Each row has a name. Each piece below is followed by the name of the row it came from, unless a question asks for something else. Each question is about the rows just above it. Places in a row count from 0.

[127  64 148 140 124 185 126] = Y
[127  64 148 132 124 101 126] = S
[138  85 171 131 127 121 113] = Z
[132 146  77 129  63 123 116] = P
[ 93  89 115 199  94  78 147] = M
[115 134 128 124 107 106 119] = N
Does one of the named rows hold [107 106] side by side, in this order? => yes
Does one of the named rows hold [140 124 185] side by side, in this order? => yes
Where in the named rows is [131]? => Z, 3
[129] is at row and place => P, 3
Row and place of [85] in the named rows: => Z, 1
Where in the named rows is [147]? => M, 6

[142 125 133 123 151 106 183 133  87 126 164 145  91 124 128 138 127 125
  94 121 117 141 115  86 127 172 134 136 123 131 116 122 128 150 134 125
 123 160 105 156  76] = A
[139 105 138 112 110 138 110 116 115 118 132 101 114 129 101 124 131 131
 113 134 117 140 112  70 133 119 126 156 164 140 123 124 135  88 118 127
 136 155 138 154  55] = U
[105  80 145 114 139 135  70 129 166 124 156 154  89 111 118 115 106 148
 109 136 131 117  78 153 130  69 116 145 142 135 124 124 120 131 136 126
 142 145  99 149 204] = J
[136 113 135  99 164 109 122 121 166 121 125 138 179 141  96 154 116 123
 132 119  92 143 151 132 131 111 128 129  95 139 142 121 141 105 123 134
 101  67  74 109  98] = F
[ 79 108 129 106  77  89 180 119 104 129 150 124 136 110 152 122 119 118
 125 134 108 129  91 130 122 123 126 147 144 122 160 132 136 132 109 136
 148 152 154 117  47] = V
[128 143 133 156 109 132 153 140 135 136 124 117  78 123 173 106 110 114
  86 135 103 144 155 126 124 100 132 149 107 126 108 124 128 112 139 128
 122 133 123 139 120] = T
[ 74 143 156 146 131 161 146 130 109 131 189  95  82 123 143 123 114 124
  93  98 123 123 164 111 128 120 129 140 138 136 141 129 142 155 160 130
 144 158 166 113 119] = K
[ 80  84 142 125 103 136 125 139 121 109 125  97 153  97  50 140 130 136
 118 129 134 139 144  92 119 111 125 144 116 130 146 134 162 175 120 123
 122 146 145 134 139] = R
[145  95 132 121 146 179  91 143 108 141  86  81  95 124  45 129 142 116
 107 113 126 119 167 111 122 152 133 126 151 127 176 132 111  53 137 142
 136 120 143 122 142] = Q
asked: [145  95 132 121 146 179  91 143 108 141  86  81  95 124  45 129 142 116
 107 113 126 119 167 111 122 152 133 126 151 127 176 132 111  53 137 142
 136 120 143 122 142] => Q
asked: [105  80 145 114 139 135  70 129 166 124 156 154  89 111 118 115 106 148
 109 136 131 117  78 153 130  69 116 145 142 135 124 124 120 131 136 126
 142 145  99 149 204] => J
Among the named rows, does one hold [146 134] next to each other, in this order? => yes

[186 148 125 189 126 130] : tebe
[184 134 137  75 133 129] : noso
[171 165 131 148 125 126] : Pezed
[130 133 131 131 127 129] : bim
[157 147 129 138 128 127] : bes
[106  50 133 176 123 127] : fesu
[132 126 127 127 127 127] : lufe
[144  44 132  69 129 126] : nimu
[183 147 121 196 126 131] : Nid
[157 147 129 138 130 127] : nov
[113 133 128 108 127 126] : suv
Does one of the named rows hold [114 133 128 108 127] side by side, in this order? => no
Among the named rows, does one hold [121 196 126 131] next to each other, in this order? => yes
Among the named rows, does one hold [147 129 138] next to each other, in this order? => yes

[124 143 133  91 115 155 130 158 155 116] : H
[170 194 141 163 134 128 146 133 156 150] : L
[120 126 101 111  98 125 134 111 119 121] : C
[117 151 144 112 121 140 147  77 106 124] : E
[135 136 136 133 118 115 154 136 127 113] : W
[117 151 144 112 121 140 129 116 136 124] : G
[143 149 150 111 114 178 131 166 195 140] : X
Among the named rows, does one hold [146 128 134 163 141] next to each other, in this order? => no
Row and place of [156] in the named rows: => L, 8
Where in the named rows is [147]? => E, 6

[ 59 142 187 120 138]  Kase
[156 133 111 139 123]  guk
[ 75 132  51 115 146]  lof
[ 70 132  59 126  56]  vuro
[131 151  60 132 167]  Makun
[115 150 142 126 165]  Fedan
[103 200 110 114 133]  muza
[165  65 130 127  98]  bil
[156 181  68 130 147]  Dezil
[191 141 131 140 102]  karo
[146  84 147 116 129]  zovoz
[187] is at row and place => Kase, 2
Row and place of [167] in the named rows: => Makun, 4
Does one of the named rows hold [126  56] side by side, in this order? => yes
[116] is at row and place => zovoz, 3
[68] is at row and place => Dezil, 2
Where in the named rows is [141]? => karo, 1

[117 128 153 119 122 140 156 132 108 138 133 112 127 102 132 131 140 142
 110 118 123 137 123 115 122 134 116 129 118 102 138 137 130 112 130]  Sesu
[131 133 148 120 144 121 115 128 125 135 128 121 129 148 128 119 123 121
 115 124 127 130 125 117 126 132 124 119 153 122  96 137 139 133 128]  vumu
[135 124 135 128 128 136 137 128 138 138 127 136 133 149 121 126 127 130
 126 124 132 142 133 117 142 129 105 141 136 143  86 134 135 129 139]  Kanov
[143 133 126 131 124 133 138 127 156 129 116 152 136 110 120 122 123 127
 148 133 141 116 125 142 144 126 112 147 129 166  87 116 114 141 130]  Meruz
[130 127  76 124 148  94  62 119 131  93 132 130 119 168 126 138 143 125
 129 123 138 118 125 131 133 126 137  98 130 138 149 143 126 125 123]  latab
[136 128 145 121 125 124 139 114 129 133 136 131 123 127 124 129 146 130
 129 124 120 126 128 123 112 129 132 127 130 134 112 142 106 132 124]  gezad
[113 125 160 136 127 129 134 127 106 144 126 109 136 138 133 141 119 116
 139 132 115 135 131 151 111 129 143 129 113  98 154 115  93 133 137]  gat
[122 131 120 128 159 132 142 130 113 129 135 114 133 190 123 120 121 131
 124 130 114 129 133 131 119 126 127 129 135  99 103 147 129 132 133]  gikuv
[122 138 116 120 129 138 153 126 114 117 133 126 120 132 118 132 135 134
 125 121 129 121 105 123 128 121 138 138 127 118 139 130 146 132 122]  bibub
[131 126 101 122 139 133 135 128 126 118 141 134 126 104 135 117 138 136
 136 132 120 116 126 136 114 126 145 135 127 130 149 143 121 138 121]  Par
asked: [131 126 101 122 139 133 135 128 126 118 141 134 126 104 135 117 138 136
 136 132 120 116 126 136 114 126 145 135 127 130 149 143 121 138 121] => Par
Does one of the named rows hold [138 116] side by side, in this order? => yes
Among the named rows, does one hold [142 130] next to each other, in this order? => yes
[111] is at row and place => gat, 24
[143 133 126 131 124 133 138 127 156 129 116 152 136 110 120 122 123 127
 148 133 141 116 125 142 144 126 112 147 129 166  87 116 114 141 130] is in which row? => Meruz
Where do [130 127  76 124 148  94  62 119 131  93 132 130 119 168 126 138 143 125
 129 123 138 118 125 131 133 126 137  98 130 138 149 143 126 125 123] appear? => latab
Is [114 126] printed in one of the named rows, side by side and in this order? => yes

[175  72  86 148 119 148 198] = Val
[ 82 162 183 135 137  53  83] = salit
[115 163  70  83  71 153 102] = rog
[107  65 141 175 168 116 197] = gimaf
[174 112  71 106 117 157 150] = libom
[101 127 184 161 170 103  88] = Darov
Is [ 86 148 119 148] printed in one of the named rows, side by side and in this order? => yes
Row and place of [106] in the named rows: => libom, 3
[198] is at row and place => Val, 6
Row and place of [82] in the named rows: => salit, 0

[133  64 103 130  94]  Fige
[134 117 148 124 146]  segop
[163 189 127 117 132]  Roza
[ 98 105 149 167 110]  mima
[ 83 160 107 137 122]  sovo
[100 110 132 197 145]  Doba
[154 161 136  93 113]  biz
[121 188 143 143  70]  vud
[145 104 159 155 142]  bef
Does one of the named rows hold [134 118] side by side, in this order? => no
Row and place of [100] in the named rows: => Doba, 0
[163] is at row and place => Roza, 0
[137] is at row and place => sovo, 3
Is [160 107 137 122] printed in one of the named rows, side by side and in this order? => yes
Does one of the named rows hold [104 159 155 143] side by side, in this order? => no
Does one of the named rows hold [163 189 127 117 132] side by side, in this order? => yes

[129 111 140  93 134 106 133 107 167 114 120] -> Mevo
[121 125 101 129  75 130 138 112 157 141 109] -> Vebi
[121 125 101 129  75 130 138 113  98 143 142] -> todi
[121 125 101 129  75 130 138 112 157 141 133] -> zer
[140 148 182 130  77  65 109 102  77 135 134] -> Zamo
Does one of the named rows hold [140 148 182] side by side, in this order? => yes
[142] is at row and place => todi, 10

[212 183 179 157 103 137  82 117  79 140  95 158 176 173 119 153  79 167
  50 138  66 142 112 184  92 142 212 112 120 116 138 155 142 207 147 198
  55  85 146 119 116] -> beraf
[136 127 156 194 141 103  58 197  90 211  87 129 124  45  66 147 126 163
 127 131  77 131  90 129 133 111  92 140 137 161 104 191 165 150 119 130
 127  52 125 104 138] -> kug
[136 127 156 194 141 103  58 197  90 211  87 129 124  45  66 147 126 163
 127 131  77 131  90 129 133 111  92 140 137 161 104 191 157 150 119 130
 127  52 125 104 138] -> lidi
The row with [212 183 179 157 103 137  82 117  79 140  95 158 176 173 119 153  79 167
  50 138  66 142 112 184  92 142 212 112 120 116 138 155 142 207 147 198
  55  85 146 119 116] is => beraf
Does one of the named rows hold [142  66] side by side, in this order? => no

[115 127 146 143 133 145 121 116  96 121 115 128 115 127 152 145  91 108
 141 148 104 145 126  91 101 106 100 144 102 156 110 146 156  95  83 133
 127 133 153 124 150 130 146 132 146 149 124  94] = gal
[ 96 141 124 135 163 158 119 101  92 130 116 109 129 142 153 156 106 101
 170 155 114 143 114 114 130 119 126 134 134 155 113 150 165 123  87 130
  94 135 151 131 134 143 168 133 166 149 133  80] = Gud
[115 127 146 143 133 145 121 116  96 121 115 128 115 127 152 145  91 108
 141 148 104 145 126  91 101 106 100 144  87 156 110 146 156 110  83 133
 127 133 153 124 150 113 146 132 129 149 124  94] = vurek
[ 91 125 131 175 120 143 117 105 108 153  92 109 121  98 146 103 124 150
 127 148 102 123 101 101 115 119 112 107  70 124 104 142 166 132  80 103
 111 132 146 146 125 149 175 103 150 140 140  91] = Boni
[113 128 133 143 129 138 118 134  84 107 109 124 105 143 140 140  98 100
 123 158 114 161 133  81 110 106 117 118  93 165  99 128 162  93  94 132
 116 137 148 101 166 117 139 122 148 144 135 101] = pozo
[111 121 162 142 131 154 124  99 131 134 106 123 120 110 172 134 102 139
 158 160 117 131 125  96 115 110  90 159  80  98 103 139 125  91  95 140
 135 152 129 140 128 144 165 158 173 123 111  76] = dufe
[ 91 125 131 175 120 143 117 105 108 153  92 109 121  98 146 103 124 150
 127 148 102 123 101 101 115 119 112 107  70 124  89 128 122  94 103 112
 122 120 138 138 128 116 185 146 148 111 135  60] = sab
Is [134 155 113] printed in one of the named rows, side by side and in this order? => yes
Row and place of [185] in the named rows: => sab, 42
asked: [ 91 125 131 175 120 143 117 105 108 153  92 109 121  98 146 103 124 150
 127 148 102 123 101 101 115 119 112 107  70 124 104 142 166 132  80 103
 111 132 146 146 125 149 175 103 150 140 140  91] => Boni
Is [175 120 143 117] printed in one of the named rows, side by side and in this order? => yes
Is [173 158] printed in one of the named rows, side by side and in this order? => no
Is [170 155 114 143] printed in one of the named rows, side by side and in this order? => yes

[127 126 121 136 128 128 127 128] -> Dimiz
[129 125 129 123 128 128 120 126] -> lig
[128 131 144 128 138 126 110 135] -> fim
[119 127 130 129  37 123 116 155] -> mikob
Row and place of [120] in the named rows: => lig, 6
Does one of the named rows hold [135 110 126] side by side, in this order? => no
Among the named rows, does one hold [126 127] next to each other, in this order? => no

[160 161 189 140 127] = lupu
[135 100 124  69  89] = rokor
[122 109 102 121 157] = Visu
[ 96 109 102 121 157] = raza
[140] is at row and place => lupu, 3
Is [109  96] printed in one of the named rows, side by side and in this order? => no
Among the named rows, does one hold [100 124] next to each other, in this order? => yes
Does one of the named rows hold [100 124  69  89] side by side, in this order? => yes
Row and place of [161] in the named rows: => lupu, 1
Row and place of [122] in the named rows: => Visu, 0

[131 114 129 143 101 152 129 137  99 130 106 122  87 118 102 133 139 164
 124 150 100 122 132 114  85 125 106 132 140 122 138 152 147 143 160 111
 115 112 120 115 112] = zagam
[144 125 126 106 165 113 141 133 122 118 131 150 158 135 133 149 112  87
 150 112 142 132 131 106 132 113 130 125 125 139 134  96 136  75 128 139
 143 160 123 158 117] = Gif
[156 117 129 111 113 156  79 109  81 103  80 145 121  93 109 141 100 160
 131 166  69 125 102  55 116 117 129 130  93 131 114 142 154 112 120  89
 122 135 164 152 154] = notof
[156 117 129 111 113 156 165 109  81 103  80 145 121  93 109 141 100 160
 131 166  69 125 102  55 116 117 129 130  93 131 114 142 154 112 120  89
 122 135 130 158  86] = beto
Among the named rows, does one hold [109  81 103  81 145] next to each other, in this order? => no
Is [ 79 109] printed in one of the named rows, side by side and in this order? => yes
Is [114 142] printed in one of the named rows, side by side and in this order? => yes
Row and place of [99] in the named rows: => zagam, 8

[127 131 125 125 124 129 134 115 128 112 107] = guz
[129 106  92 136 127 147 106 151 165 126  51] = Fug
[127 131 125 125 124 129 134 146 139 141 139] = Reber
Among the named rows, does one hold [147 106 151] next to each other, in this order? => yes
The row with [127 131 125 125 124 129 134 115 128 112 107] is => guz
[51] is at row and place => Fug, 10
Where in the named rows is [146]? => Reber, 7

[139 119  97  66 122 151 151 106 134 126 127 134 117 116 119 127 126 107
 154 145 140  97 127  91] = vir
[131  83 104  75 116 109 171 114 131 131 219 121 127 110 126 130 124 138
 144 124 110 154 142 132] = geso
[133 118 112 103 128 164 134 141 164 130 166 116 143 136 138 140 139 108
 135 127 126  90 123 150] = Zanob
[121 134 121 153 132 131 128 127 130 121 130 116 146 131 134 151 126 146
 135 152 138 145 133 154] = Noli
Is [127 134 117 116] printed in one of the named rows, side by side and in this order? => yes
Where in the named rows is [136]? => Zanob, 13
Is [127 110 126 130] printed in one of the named rows, side by side and in this order? => yes
Among the named rows, does one hold [121 130] next to each other, in this order? => yes

[ 63 163 120 107 110] = butet
[ 43 133  99 107 107] = vil
[ 42 126 163  84 147] = Liri
[ 78 134 114 100  62] = runak
[ 42 141 163  86 142] = porom
Among the named rows, does one hold [ 42 141 163] next to each other, in this order? => yes
Row and place of [114] in the named rows: => runak, 2
[63] is at row and place => butet, 0
Is [162  84] printed in one of the named rows, side by side and in this order? => no
[147] is at row and place => Liri, 4
Does one of the named rows hold [ 63 163 120 107] side by side, in this order? => yes
Is [107 107] printed in one of the named rows, side by side and in this order? => yes

[101 131 137 130 131 124 105 118 131 148 137 134 131 148 132 132  90 139
  80 133 131 138 116]  Vub
[ 93 136  80 121 139 134 118 121 126 161 153 127 125 155 138 167  62 161
  59 196 154 152 113]  ladim
[129 127  71 144 114 124 123 119 133 118 125 127 137 156 129 104 104 138
 130  59 153 124 126]  Midil
[145 131 157 146 117 114 125 125 137  97 128 134 147 100 127  84 110 104
 165  39 124 100 129]  dipaz
Where in the named rows is [155]? => ladim, 13
Is [157 146 117 114 125] printed in one of the named rows, side by side and in this order? => yes
Where in the named rows is [123]? => Midil, 6
[165] is at row and place => dipaz, 18

[136 141 137 100 173 126]  Suzuz
[105 142 137  89 206 129]  voli
[138 126 124 128 131 132]  Nof
Is [126 173 100 137] printed in one of the named rows, side by side and in this order? => no
Where in the named rows is [141]? => Suzuz, 1
Where in the named rows is [132]? => Nof, 5

[118 104 151 156] = tet
[128 174  35 137] = rasub
[147 141 124 175] = mopok
[146 147 104 184] = Nas
[155 155 112 165] = gefa
[135  40  41 129] = kes
[141] is at row and place => mopok, 1
Among the named rows, does one hold [112 165] next to each other, in this order? => yes
Row and place of [165] in the named rows: => gefa, 3
[175] is at row and place => mopok, 3
[41] is at row and place => kes, 2

